Below is a small trained network, with its code and all its weights. Each question gives an input and a class and asks what happens when units are switched off, that is, made to give their printed mean instead of their output.

import numpy as np


def w(rows, s, z=0):
    codes = np.array(rows[::2]) - 128.0
    scale = np.full(codes.shape[1], s)
    scale[-1] = z or s
    return codes * scale


def norm(h):
    return h / np.sqrt((h * h).mean(-1, keepdims=True) + 1e-5)


def f(y):
    return y / 2 * (1 + np.tanh(0.7978845608 * (y + 0.044715 * y**3)))


def log_softmax(a):
    a = a - a.max(-1, keepdims=True)
    return a - np.log(np.exp(a).sum(-1, keepdims=True))


def net(x, mask):
    res = np.array(x, float).reshape(1, 5) / 4 @ E
    u = 0
    for l in range(3):
        y = f(norm(res) @ A[l][:, :-1].T + A[l][:, -1])
        res = res + np.where(mask[u : u + 8], y, B[l][:, -1]) @ B[l][:, :-1]
        u += 8
    return log_softmax(norm(res)[-1] @ U[:, :-1].T + U[:, -1])


A, B = {}, {}
E = w([
[207,185,43],'x0',
[134,126,128],'x1',
[125,127,130],'x2',
[127,131,123],'x3',
[76,253,243],'x4',
],0.0049)
A[0] = w([
[162,25,127,68],'0.n0',
[194,255,166,42],'0.n1',
[105,44,133,115],'0.n2',
[161,138,26,36],'0.n3',
[165,233,123,20],'0.n4',
[165,208,126,1],'0.n5',
[127,103,47,225],'0.n6',
[146,221,16,182],'0.n7',
],0.0099,0.0044)
B[0] = w([
[145,56,128,183],'0.n0',
[117,28,24,229],'0.n1',
[184,69,163,179],'0.n2',
[140,255,165,176],'0.n3',
[160,44,44,177],'0.n4',
[214,45,67,144],'0.n5',
[176,189,207,229],'0.n6',
[228,137,149,253],'0.n7',
],0.0088,0.0048)
A[1] = w([
[44,143,2,254],'1.n0',
[214,89,195,177],'1.n1',
[41,94,97,22],'1.n2',
[218,71,202,190],'1.n3',
[118,97,192,150],'1.n4',
[136,158,56,42],'1.n5',
[69,147,157,75],'1.n6',
[113,81,53,133],'1.n7',
],0.0079,0.005)
B[1] = w([
[195,121,235,192],'1.n0',
[63,139,1,234],'1.n1',
[93,172,190,118],'1.n2',
[42,156,20,255],'1.n3',
[80,151,133,166],'1.n4',
[158,9,20,114],'1.n5',
[240,236,168,126],'1.n6',
[210,154,177,156],'1.n7',
],0.0075,0.0059)
A[2] = w([
[155,115,157,91],'2.n0',
[63,187,255,144],'2.n1',
[165,207,117,112],'2.n2',
[97,137,78,181],'2.n3',
[141,126,132,3],'2.n4',
[175,190,139,114],'2.n5',
[161,104,164,170],'2.n6',
[75,88,73,139],'2.n7',
],0.016,0.0052)
B[2] = w([
[57,132,77,127],'2.n0',
[82,118,22,254],'2.n1',
[160,141,229,183],'2.n2',
[141,86,221,198],'2.n3',
[173,110,144,108],'2.n4',
[153,151,221,174],'2.n5',
[62,163,57,153],'2.n6',
[126,122,254,202],'2.n7',
],0.0087,0.008)
U = w([
[49,57,253,254],'0',
[255,59,43,215],'1',
[14,168,64,254],'2',
[140,223,140,2],'3',
[155,196,77,2],'4',
[236,243,254,248],'5',
],0.0092,0.006)

Each question gives the input, the list of numbers given to net, and the class t.
The units are the neurons (one row each of A and B). Each row of codes is followed by its name. A weight is (code - 128) times the scale printed after its matrix; where a second scale follows, it is the last column's (A, B and U).
mask holds one flag per neuron, layer by layer. A switched-off neuron (its flag False) gives its mean, the last column of its row in B, instead of its output. The means were averaged over made-up inputs and are rounded, as every weight is.
A unit's drop is (log p(t) with every unit on - log p(t) with that unit switched off) / (log p(t) with every unit on - log p(t) with every unit switched off).
The circuit of an input: a set's keep is (log p(t) with only the set's units on - log p(t) with every unit switched off) / (log p(t) with every unit on - log p(t) with every unit switched off). Starting from the 12 units with the biggest drops (on a tie, the unit counted first), units are removed one at a time, each time the one whose removal leaves the highest keep (on an exact tie, the one counted first), for as long as the keep stays at least 0.8.
circuit, biggest first: the units of the circuit, biggest drop first
unit that matters most: the unit with the biggest drop
top k neurons: the k neurons with the biggest drops, biggest first
k most important neurons of layer l: the k neurons of layer l with the biggest drops, biggest first
drop of u: that unit's drop, to one decimal
input [1,-6,-4,-4,-5], class 5: unit that matters most => 0.n6
input [1,6,8,-3,7], class 1: top 4 neurons => [2.n7; 0.n1; 2.n2; 0.n4]
input [-1,7,1,-4,-7], class 0: 3 most important neurons of layer 2 => [2.n7; 2.n3; 2.n1]
input [0,4,-8,2,5], class 2: 4 most important neurons of layer 2 => [2.n6; 2.n0; 2.n2; 2.n7]
input [0,1,7,-3,2], class 2: top 2 neurons => [2.n6; 2.n0]
input [2,-5,6,2,-7], class 5: 3 most important neurons of layer 0 => [0.n6; 0.n3; 0.n1]
input [-1,7,0,-1,-7], class 0: top 2 neurons => [2.n7; 2.n3]
input [1,-3,-8,-2,8], class 1: 3 most important neurons of layer 2 => [2.n7; 2.n2; 2.n3]
input [0,4,-3,-4,-2], class 0: 2 most important neurons of layer 0 => [0.n0; 0.n7]
input [2,-3,2,-7,7], class 1: drop of 1.n3 => 0.1
input [-1,5,1,7,-2], class 0: drop of 2.n7 => 0.2
input [-7,-2,-4,8,5], class 2: drop of 2.n1 => 0.3
input [0,8,4,-8,8], class 2: top 2 neurons => [2.n1; 0.n7]
input [-5,-7,2,4,4], class 2: circuit, biggest first => [2.n1]
